Here is a tiny trained network, its code and every weight. The questions are about switching its units off for an input and a target symbol, where a switched-off unit gives its printed mean instead of its output.

import numpy as np


def w(rows, s, z=0):
    codes = np.array(rows[::2]) - 128.0
    scale = np.full(codes.shape[1], s)
    scale[-1] = z or s
    return codes * scale


def f(y):
    return y / 2 * (1 + np.tanh(0.7978845608 * (y + 0.044715 * y**3)))


def softmax(a):
    e = np.exp(a - a.max(-1, keepdims=True))
    return e / e.sum(-1, keepdims=True)


def log_softmax(a):
    a = a - a.max(-1, keepdims=True)
    return a - np.log(np.exp(a).sum(-1, keepdims=True))


def net(x, mask):
    ids = ['ΓΔΞΦΩαβεζηθλμπστ'.index(c) for c in x.split()]
    T = len(ids)
    res = E[ids] + P[:T]
    r = res
    for j in range(2):
        rows = slice(4 * j, 4 * j + 4)
        q, k, v = (r @ M[0][rows].T for M in (Q, K, V))
        z = softmax(np.where(np.tri(T) > 0, q @ k.T / 4**0.5, -1e9)) @ v
        o = O[0][rows]
        res = res + np.where(mask[j], z, o[:, -1]) @ o[:, :-1]
    y = f(res @ A[0][:, :-1].T + A[0][:, -1])
    res = res + np.where(mask[2:14], y, B[0][:, -1]) @ B[0][:, :-1]
    return log_softmax(res[-1] @ U[:, :-1].T + U[:, -1])


Q, K, V, O, A, B = {}, {}, {}, {}, {}, {}
E = w([
[186,40,175,193,38,86,159],'Γ',
[91,64,138,136,101,172,197],'Δ',
[32,40,124,119,66,109,148],'Ξ',
[170,101,185,139,26,93,178],'Φ',
[69,70,174,129,122,169,148],'Ω',
[195,133,105,178,66,153,205],'α',
[61,142,119,108,139,199,188],'β',
[167,179,174,116,70,138,183],'ε',
[19,124,132,88,119,162,128],'ζ',
[140,153,68,117,45,101,159],'η',
[102,91,97,189,165,244,133],'θ',
[71,53,54,162,122,181,111],'λ',
[121,213,127,66,48,106,156],'μ',
[129,179,239,97,96,120,94],'π',
[50,150,200,115,200,232,98],'σ',
[128,128,152,158,218,254,125],'τ',
],0.0052)
P = w([
[79,88,170,129,44,220,198],'0',
[48,134,179,234,109,121,211],'1',
[160,55,119,9,208,95,184],'2',
[118,130,132,143,43,215,103],'3',
[75,172,144,243,110,119,151],'4',
[195,70,117,4,184,79,178],'5',
[148,153,126,146,3,223,65],'6',
],0.0053)
Q[0] = w([
[76,177,171,202,47,169,152],'head 0',
[159,169,112,142,184,60,149],'head 0',
[169,85,130,2,139,144,213],'head 0',
[133,140,145,136,56,207,39],'head 0',
[138,156,98,179,170,77,53],'head 1',
[219,117,93,54,199,80,101],'head 1',
[168,65,116,61,229,23,165],'head 1',
[192,61,97,36,68,210,60],'head 1',
],0.029)
K[0] = w([
[198,195,73,116,148,128,48],'head 0',
[22,127,88,138,165,146,127],'head 0',
[106,161,237,30,66,147,179],'head 0',
[192,139,131,185,66,44,143],'head 0',
[73,63,123,202,206,71,116],'head 1',
[52,77,165,161,105,130,216],'head 1',
[53,46,139,77,131,239,200],'head 1',
[225,109,191,154,3,57,226],'head 1',
],0.022)
V[0] = w([
[177,92,71,178,137,148,174],'head 0',
[150,115,125,153,177,140,90],'head 0',
[111,121,112,126,174,153,77],'head 0',
[127,152,197,114,130,97,98],'head 0',
[221,86,172,153,62,76,158],'head 1',
[79,15,168,144,124,91,25],'head 1',
[159,62,33,195,153,178,158],'head 1',
[68,128,6,97,38,51,154],'head 1',
],0.02)
O[0] = w([
[148,181,58,103,75,122,132,123],'head 0',
[116,157,105,151,136,111,181,3],'head 0',
[137,146,133,151,150,97,168,25],'head 0',
[85,93,164,154,165,145,140,99],'head 0',
[87,111,90,160,174,91,22,161],'head 1',
[10,109,73,50,144,210,131,90],'head 1',
[174,58,18,151,141,116,182,94],'head 1',
[78,64,127,71,39,4,156,131],'head 1',
],0.016,0.0057)
A[0] = w([
[165,185,28,99,160,86,98,83],'neuron 0',
[147,56,56,90,214,91,146,153],'neuron 1',
[138,96,103,17,160,61,133,118],'neuron 2',
[124,109,120,251,55,141,146,180],'neuron 3',
[17,113,70,155,58,186,161,146],'neuron 4',
[113,113,136,143,41,209,175,208],'neuron 5',
[179,73,70,51,165,88,71,172],'neuron 6',
[88,157,139,252,80,126,100,82],'neuron 7',
[63,162,181,167,32,166,164,4],'neuron 8',
[190,148,118,105,187,170,149,38],'neuron 9',
[134,80,110,74,199,18,83,92],'neuron 10',
[196,84,105,56,216,58,200,105],'neuron 11',
],0.011,0.0046)
B[0] = w([
[113,164,124,196,101,159,214,173],'neuron 0',
[110,119,120,88,60,231,151,182],'neuron 1',
[176,110,139,105,146,108,218,198],'neuron 2',
[126,113,184,73,161,134,152,186],'neuron 3',
[174,14,167,183,114,140,99,200],'neuron 4',
[58,184,146,80,183,126,143,223],'neuron 5',
[169,165,43,85,187,94,80,249],'neuron 6',
[211,167,121,113,93,132,126,208],'neuron 7',
[88,127,8,141,59,134,129,197],'neuron 8',
[141,81,75,199,162,73,110,154],'neuron 9',
[35,123,173,207,127,89,174,215],'neuron 10',
[155,182,207,192,79,144,72,166],'neuron 11',
],0.018,0.011)
U = w([
[165,81,85,224,102,134,108,58],'Γ',
[182,99,39,12,193,163,99,137],'Δ',
[174,47,124,118,117,100,155,70],'Ξ',
[113,139,99,157,156,44,25,209],'Φ',
[79,67,234,171,186,187,62,252],'Ω',
[185,171,36,117,99,113,184,96],'α',
[98,204,212,34,199,147,191,164],'β',
[249,137,188,122,125,100,87,216],'ε',
[9,120,86,84,59,152,166,107],'ζ',
[136,105,131,120,150,29,161,128],'η',
[105,158,175,209,121,168,182,74],'θ',
[169,100,155,131,63,180,172,31],'λ',
[119,118,166,151,3,67,123,127],'μ',
[109,208,107,147,60,218,48,129],'π',
[48,184,85,146,189,118,121,62],'σ',
[149,133,137,168,223,131,147,106],'τ',
],0.0035,0.0027)

Each question gives the input, a string of symbols that net reads in full, and the target symbol t.
The units are the heads (4 rows each of Q, K, V and O) and the neurons (one row each of A and B). Each row of codes is followed by its name. A weight is (code - 128) times the scale printed after its matrix; where a second scale follows, it is the last column's (O, A, B and U).
mask holds one flag per unit, heads first, then neurons. A switched-off unit (its flag False) gives its mean, the last column of its rows in O or B, instead of its output. The means were averaged over made-up inputs and are rounded, as every weight is.
A unit's drop is (log p(t) with every unit on - log p(t) with that unit switched off) / (log p(t) with every unit on - log p(t) with every unit switched off).
The circuit of an input: a set's keep is (log p(t) with only the set's units on - log p(t) with every unit switched off) / (log p(t) with every unit on - log p(t) with every unit switched off). Starting from the 12 units with the biggest drops (on a tie, the unit counted first), units are removed one at a time, each time the one whose removal leaves the highest keep (on an exact tie, the one counted first), for as long as the keep stays at least 0.8.
units of the circuit, in order: the units of the circuit, biggest drop first
most important unit: the unit with the biggest drop
k most important neurons: the k neurons with the biggest drops, biggest first
which heads matter: for each layer, one digit per head in row order, 1 if its drop is at least 0.15 and else 0, layers parted by /
input π Ω β, target Ω: units of the circuit, in order => [head 0; head 1]
input μ Ξ Δ ε Δ ζ, target η: units of the circuit, in order => [head 1; neuron 2; neuron 10; neuron 1]
input Δ Ω ζ Ω ζ η, target α: most important unit => neuron 6
input Γ σ σ, target ζ: units of the circuit, in order => [neuron 1; head 1]
input π Ξ α ζ β Ω, target Ω: units of the circuit, in order => [head 0; head 1]
input μ ζ β, target η: units of the circuit, in order => [head 1; neuron 2; neuron 10; neuron 1]
input Φ β ζ, target σ: 3 most important neurons => [neuron 10; neuron 6; neuron 4]
input α Ξ β λ Ω, target λ: units of the circuit, in order => [head 1; neuron 4; neuron 1]
input Δ ζ π, target α: which heads matter => 11
input Ω β Ω ζ θ η Ω, target η: which heads matter => 01
input Φ β Γ, target σ: units of the circuit, in order => [neuron 10; head 1; neuron 4]
input β τ Ω β Ξ τ, target ε: which heads matter => 01
input Ω Δ β β Ω ζ μ, target μ: units of the circuit, in order => [head 1; neuron 6]
input Ω Ξ Ω β β β Ξ, target Ξ: which heads matter => 01
input Ω β Ω α τ Ω Ω, target α: 2 most important neurons => [neuron 6; neuron 0]
input Φ Ω Ω, target σ: most important unit => neuron 10
input Ω β ζ λ, target λ: units of the circuit, in order => [neuron 4; head 1; neuron 1]
input β Ω Ω Δ, target Δ: units of the circuit, in order => [head 1; neuron 10]
input β π ζ β π ε Ω, target ε: units of the circuit, in order => [head 1; neuron 7]
input Ω Γ β Ω, target Γ: which heads matter => 11
input Ξ θ Ω Ω β ζ, target Ξ: 3 most important neurons => [neuron 4; neuron 2; neuron 10]
